Each row has a class, written after it.
[  15  199  114 -259  160  171 -117  -80  154   -3  766  118   51  -54
 -162  -48   79  103  238 -291 -129  117 -166  293   58  156   27  364
  211   42  167  -75  104  -81  -63] | Sulud
[  30  -77 -101 -202  -74 -211   52 -168   -6  229   62   93   76  -78
   95 -214 -122  121    5   40  -26  122   31   93   51  101  113  -85
  298   28  -45 -106  257   74   28] | mok
[ 109  -99   90 -206 -185 -166   58  -17 -123  -39   87  128   46  -13
 -207  -63  207   79  -47   70  150   21   55 -147   43  120 -152  128
 -106 -141  -12   85  -99  130  -24] | gem
[  54  152  193 -166   65  -40   16 -114  -29   -9   29   38   32  -49
 -460  107  151 -106  -44   -3   58 -288 -140   24  -67  116  -56  -12
  -42 -201  192  106  -24 -151  -12] | surar
[   5  -66  -30 -201  108   27 -104 -131   78   78   68  -98  122   12
 -424   10  -99   98  -92    0   61 -102   42  -59   -2  129  115 -190
   52   75  200 -121  -30 -166   85] | mok
[ 174   23   11 -233 -142 -125  190 -182   41 -153  664  -59  165  -44
 -299  155   55   18  147  -88  -57 -229   47   34 -117  267 -108   84
 -161 -304  208  -64 -128 -258  -72] | fidev
[ 218 -233 -166  -36  -49  112   12   74  -38    5  242  170 -135   -5
  326  -27   10  186  230   51  -42   34 -107  -43  120 -104 -145  282
 -114  -61 -303  -66  -21   70 -213] | mok
[ -65    3  -16   28  211  -38   61   20  109  126    6  111  -34  -71
  170   37   66  -20  -74   72  -79   32   50   44   -8 -183   56  -54
 -163 -110  -77   14  164 -124  -16] | Zibu
[ -36   68  113  -34  159  136 -114  113    6  -46   76    4  122   43
 -307   70   81 -105    9   -4   10 -150  -81  -85   56   65  -58   11
  -38   84  293 -109  -35 -206  -15] | dalo
[  95  156  148 -168  132  -13  302 -274  219    8  603  265  124 -260
 -359 -258   14   71  190 -293   67   14  -77  238  385  -13 -172 -261
 -157  -75  227   23  129 -167   57] | Tova
[ 170   46  -56  -39   36  -29 -121 -223   78  -22  302 -174  151 -123
 -574  -56  136   28  -33  -73   66 -118   21 -110   43  127   51   58
  -33  -39  550   70  -43  -41   64] | gem
[ 108 -158  -68 -127 -104   -9  -65  -26    2   21   64  144   77  -82
 -159   16   82  156    8 -109   36 -177   -9  -84   93  -29 -134   30
 -224 -107   -4 -123 -211  -89   31] | Tova
[ 206   84   -5  -67  -46  -22 -186   87   62   89  -53   40 -159  157
  416 -271  125  -31   88 -124   27  -45   83 -154 -113    9  -91  314
  235 -107  204   71  107   94 -126] | kekor
[  41   39  -74 -146  173  155 -117  -50  150  -69  -46  -17    1  -66
 -114   77  -67 -123  123  -61  -85 -159 -347   81  144   47  -90  115
  -21  -49  185  -39  -17 -200  -13] | surar
[ 111   33   54   -2  189   -9   70 -137  190   12  509  109   28 -110
  176    8   84   25  312 -120 -199   96  -25   49  161  -38 -191  237
   31    7 -154   -3  -67   81    0] | Tova
[  63  -34   94   29  -43  -28    5  -15   67 -115  222   74  -98   91
  262   41  398 -130  175 -223  -34  141 -118  -82   70    1 -249  154
 -236 -165  -45   54 -161 -114 -116] | surar
[ 101   21  -12 -217   -5  -64  -58  139  112  206   10  226 -274 -111
   83   16  371  154  179 -118  153  156  121 -186   -4   23  -46  -66
   79 -288  102  236  -52  208   42] | fidev
[  30 -163   71  183    1 -196  225 -316   -8   40  576   81    7 -103
 -243   -1  342  -53  179 -149  -44  221  100   28   45  433  -78  291
 -158 -105   41  183  -49  135 -135] | mok
[ 208  -23 -127  160 -100   92   79  -30 -282   -9  187   92   -7 -135
  573  139  229   48   10   37  -24  134  -89   46  147   65 -158   33
 -193  -79 -185  -81   33  -27 -324] | Sulud
[-100 -169  -35  183   11  -90   -2  -22 -137  -10 -303 -111  -66   87
  162   56    7  -62  -17  171   74  -61 -131  -72 -176    7   48   20
   63 -128 -146    7   76 -133 -109] | kekor
[-127  -44  159  -93  105  131   79 -287  106 -192  794  102   95 -161
 -635  -75  140    7  164 -232  -22  -19 -103  129  162  371 -158  -55
 -217  -95  278   11 -183 -149   13] | Sulud
[  -7  -16  -20 -107  -96 -178  235 -361   56   74  166   18  -34 -211
 -331 -184  356   14  206   85  153   93  101  -69  133  157 -212 -235
 -172 -253  181  117  -45  150  131] | kekor
[  89  -57  223 -315  115  -74  -24  -88   57   48  123   69   10   -9
 -485 -119  108   -7   86   -1   62  -93  109 -158  211  -51 -116   28
  -68   59  284  -36  162 -155   43] | dalo
[   4 -175  106 -172  139  -59  -35 -114  -28   73   70   -7  141   75
 -395  -43  -71    6   74   57  -61 -151   16  -80  175   -9  139   46
 -121  129  118   34  128 -234  100] | surar
[  75 -165   61  183  115  124   79   26   15  -84  568   93   44 -105
   13  -50  140    0  219 -122  -56  149  -75   35  324  146  -64  353
 -283   45  290   21   -3  -62 -266] | Zibu
[ 100  200  -50 -101    7  -73   21  -15   19   28   24  107  114  -27
  170  -58  161 -122  -42 -137  -13 -145 -122   83   73  -65   30 -238
 -121 -138   45 -128   42 -177  -66] | surar
[  78   18   55  135 -136  -62  125 -241 -136   85   -5 -187  102  -24
 -206  138   58  -56 -219   20   58  -86  -36   58 -312  431  269  126
   29 -182  126  151 -182   20 -156] | kekor
[  34   -2  178  158  203 -223    4 -101   45  205  366  195  -19   21
  280  -37  152  117   57   12  -62  168   52  -42 -120    8  159  173
  342 -204 -103  288   83   81   20] | Tova
[ 127  -63  146 -208  -17  -84   35  -69  -50  -60  199  147   99   23
 -224  -88  267 -120   43 -119   38  -79  -52 -135  162   27 -255   63
 -215   -4  179  -70   46 -237 -106] | kekor
[  80   63   85  -35  229   75 -173 -164  -90 -168 -157    6 -162 -171
   35  -52  254   -2  192   83   56  -74 -180 -159   25 -151  -69   72
  -73 -168  212  244  206 -115  -66] | Sulud
[  73  -15   -2 -299 -140  -30   -1   63  -18   35  -59  120   -6  -31
   81   79  -27   86  -39   16   29 -165  -81   33  -38   11  -46   87
  -81 -189 -133  -81 -105  -79  -35] | fidev
[ 177  -21  -46 -179   10  107  -59 -227    6  124  119  117 -166 -117
 -272  -52  106  224  108 -127  -44  194  -89  134  126  -46  -32  144
  145  -15  -15  -54  148  114   31] | gem
[ 108   42 -125 -264  106  225 -145  202  -30  -77  205  -61   30  -81
  589   60  215   40  382   72  -87   13 -221    0  268 -254 -279  431
   25 -165  281  -23   37 -169 -219] | Tova
[ -51 -296   13  218  -25 -251  187 -130 -184   28  195   20   -2   52
  209  -23  288  -32  -90  163  -19  239   33  -52 -296  231  134   73
  -12 -140 -222   60  155   58 -290] | dalo
[ 221  166  109  -70   38  -78  266  -80 -116  188   57  106   46 -158
   56  111  267  145  110 -121   83  240  139   87  188  111    4   62
   33 -237   -1  268   66  147  -51] | surar
[  13  262    9 -316  274   71  -86  -98   30   21  107   61  208 -165
   85 -162  -96   47  -10   41 -102 -181  165   61  366 -201  184 -295
 -193   46  229  -61  135 -152  171] | Zibu
[ 173   69  206 -174   24   23   95    5   43  155  784  372  228  -40
   46 -188  149  283   95 -108   -6  122  238   35  166   54   12  258
  -98  -36  311  -56 -110  -13  -87] | Zibu
[ -36  -57   46  -90  -28  -65  103   63  -22   84  185  312   42   -8
  -80  -18  208  -19   80   13   88 -104   12  -58  -17  134 -115  -60
 -255 -107  109  -13  -24 -163  -85] | Sulud
[ 210  170  332   16  -33   96 -128   13  -74 -292  331  240 -259   84
  115   35  593  112  221 -243   95   45   -9  -88   -3 -140 -276  243
 -238 -279  217  106 -287   55 -166] | gem
[ -38   -2   51  -99   91  -22  -60 -169   56  -39    1   94  -80   19
 -565    0   79  -63   82  -47   72 -239 -199  -24 -139   97 -131  176
  119 -244  191   74  -25 -198   38] | Sulud
[-102  -93  198 -236   27   22  -40  -41  -49 -178   86   -5  -81  146
 -566   71  365  -84  186  -17   67 -194  -50 -169 -130  137 -209  146
 -185 -198  396  136 -159 -216  -25] | Zibu
[ 166 -116   86  174  -76   29  358   19   31 -103  481  184    8   13
  278 -146   93    5  107 -149   29   50  -47  168  198   17 -368  298
 -463  -58 -219 -174    5  -85 -391] | Zibu
[ 303  136   55 -305 -139   59   88   84   -7  -60    0  218   50  -87
  380  -77  164  208  245 -169   -5  159 -190  137  345 -224 -197  178
 -160   -1 -122  -82  -34  124  -79] | mok
[ -92  178   -2  -34  168  -35   25 -201   25  178  -31  -25  -62  -29
 -165 -155   30  -72  -84   16   55  151   54  146   -4   17  223 -126
  170  131    3  123  333   77   85] | kekor
[ -35 -326   18 -192 -174 -179  193  -55  -62  -49  123  150  165   46
 -448 -328  111   33   21   72   67 -124  -52  -35  -31  333 -163   82
 -194  -83  109 -108   34   42 -110] | Zibu
[ -46  -94   53  187   69   27  -85    0  126   68  232   -3  -92  -21
   28   54  379  105   55  -75   12  251   -2 -110 -243  115   56  236
   -6 -238   47  161 -182  112  -63] | mok
[ 307  287  192 -344  146   10  -58  -80   45  -82  401   56  250  -66
   43   -2  136 -100   62  -93 -323 -186  -63  -26  243  -85  -94   66
 -110   17   84 -101   49 -130   25] | Zibu
[  97   36  158   35  242   62  -35 -185  -47   83   63  182 -265 -161
  563  136  219  172  180   16  -95  383   86    5  106  -81   43  171
   59 -109 -282  210    6  214  -49] | kekor
[ 108   71  -61  -90  134  -81  -17 -147   32    5 -174  -26    1  -93
  127 -117   51  -78   97   31  -22 -113   48 -136  237 -200  -45 -269
 -100  -92  128    4  174 -165   79] | Sulud
[ 190  -80  214 -218  -65  -84   -3  -97 -142  -68  120  111  195 -103
 -345   -8  126  160   92   22   30 -181 -108 -172  181  153 -181  118
  -65 -154  -54  -72 -190   -7   35] | Zibu
[   5  156    6 -182  -31  -89   16 -182  -64   17  -58  -10 -121  -67
   16  121  229   -1   72  -36  170   -5   19   -5  -49   27  -19 -217
  -71 -145   16   98    3 -106    0] | mok
[  59  126  189   38  221   78 -101  -78  -58 -135   23   91  -86   98
   98   13  208  -75  -50  -66  -72   -3   -6  -16   94  -76  -14  -70
 -180   46  -18   30   50  -94  -19] | fidev
[ 268   89  157  -82 -156  -66  -25 -100   22 -140  527    1   23  -66
  333  -89  447  185  171 -261   76  258  -50  -89  153   79 -218   48
  -21 -151  177   54 -231  138 -118] | Zibu
[  40   -4  -29 -217   38  -38    2 -120   44  -42   39   10  -19  -57
  -94  -10  119  -73   37   46  -92 -169  -56   19   91 -117  -76  -43
 -185 -185  102   -4   49 -123   38] | kekor
[  44   43  139  -89  152 -122  -61 -276   59   32  408   36  -80  -69
  -49   84  128  -48   69  -54  -78  179  -14  -59   -2  110  189   30
  132  -13 -105  189   33    1   55] | kekor
[  10  -82   65 -207 -114   24 -129   21  -35 -149  -86   -3  -14   59
 -219   33  113  -89    1 -126   90 -259  -20 -206  -48  139 -285  153
 -179 -127   92  -78 -239 -202  -33] | fidev
[   2  265  142 -212  285  233   80 -250   76 -163  223   30 -268 -119
 -205  -83   82  -15  112 -238    7   19  -40  269  157 -223 -165  -67
  -92 -104   34  218  213  -75  -22] | gem
[  60  160   29 -248  -66   51  -85  -80  125  -75  -91   88 -162   31
  -52   32  186  -88  164 -207   55   87 -176   24  264  -73 -216  -93
 -194  109  -45  -66  -16 -100  150] | dalo
[  84  119  -41  -17   37  -54  113 -151 -110  -41   31    3   55  -55
  351  227  157   14   65  -95    0  129  -14   27   75   40 -108  -76
  -49 -179 -250   46 -112 -101  -23] | gem
[ 216   53   48 -100  -44  -13  -91 -112 -117   51   61  212  126 -166
  111  -60  250   89  -22 -152 -115  -18   -1  -10  438  -97    6 -145
 -370   14  -69  -95  -12    6  109] | kekor
[-167 -101   89 -282  -12  163 -212  -34 -110 -211   54  -92   31    4
 -528   86  255   11  174 -146  169 -114 -207 -143   86  183 -297   59
 -170  -58  130  -40 -178 -293   60] | gem
[  75    1   48  108 -107 -210  237 -393  -44  -50  384  -41    9 -144
 -312  140  385  -36   19 -151   62  223  221  -77   23  404 -163 -211
 -102 -188  152  204 -235  144   32] | Sulud
[ 332  -62  275 -116 -186 -240  162   87   51  -15  543  462  179  -54
  -38 -182  296   68   76   33    9  -97   11 -198  193  139 -257  121
 -277 -267  189   -2 -164   75  -76] | Tova
[  78  122   75  -90  -55   48   -4   75  -34 -132  201   55   -6   -6
  149  152  205 -112   86 -182   51   75  -80    6   74   17 -133   74
  -99   43  166  -20 -107 -139 -176] | Tova
[ 108   97  155 -206   16   86  -83  180  -23 -135  209  181   61   26
 -164  -30  223   59   43  -77  -17 -155 -122    5   78   -9  -72   31
 -178 -103  229  -18  -11  -68  -28] | fidev
[ 192   58  -14 -174   32   13  -85   37  -12   17 -185  129   78 -158
 -238   29   28   98  -49   41  -11  -94  -50  -78  251  -89   99 -158
 -158  -23   18   -3   36   51  163] | Tova
[  10  106  -44   39   89  161  -81  -43  -53  -73    8   16   45   79
 -206  -87   -8  -40 -110  -71   74 -109  -46   36   81  101   62 -209
 -123  118   63  -93   29 -117   -6] | Sulud
[  -6  245  145  177  140  247 -128  339 -107   73  187  284   45  -10
  738   64  237  208   10  -71  -45  195  117   56  115 -183   61  -24
 -133  106  -55   42 -121  129  -34] | fidev
[  46   81   65  111  -54  -98  177 -136 -120  -57  358  184 -111  113
  153  -67  431  198  231 -125  281  304   10   99   69   36 -262  -57
   17  -89 -220   31  -35  117  -90] | Tova
[ 222 -154   -6  184 -163  -19  118  108 -181 -135  395  131   87 -131
  436   32  192  190   75   54   10  112  -61  -53   91   27 -189   93
 -135 -220  -84  -65  -82   71 -274] | Tova
[  42 -103   76  243   61 -124  289 -300  -19  -76  276   -6    2  -17
  108   17   45 -117  234   19 -201   10  -41   88  -45  241  -82   83
  -84 -106  -62   15   34  -37 -129] | fidev
[  28 -292   17  184  -69 -126  321   22   66    3  899   56  301   15
 -153 -184   47  -62 -128   10 -124   67  284  -12  107  149   -5   -6
 -431  199  217    0  -12   14 -197] | Sulud
[  29   73  -80  -45  -12 -150    0   34  -67   36  -56  132    9  -59
  401  -79  321  -28   23  -32   97   90  103 -104  128    5  -80 -197
  -90 -120  -12   11   -8   92  -37] | dalo
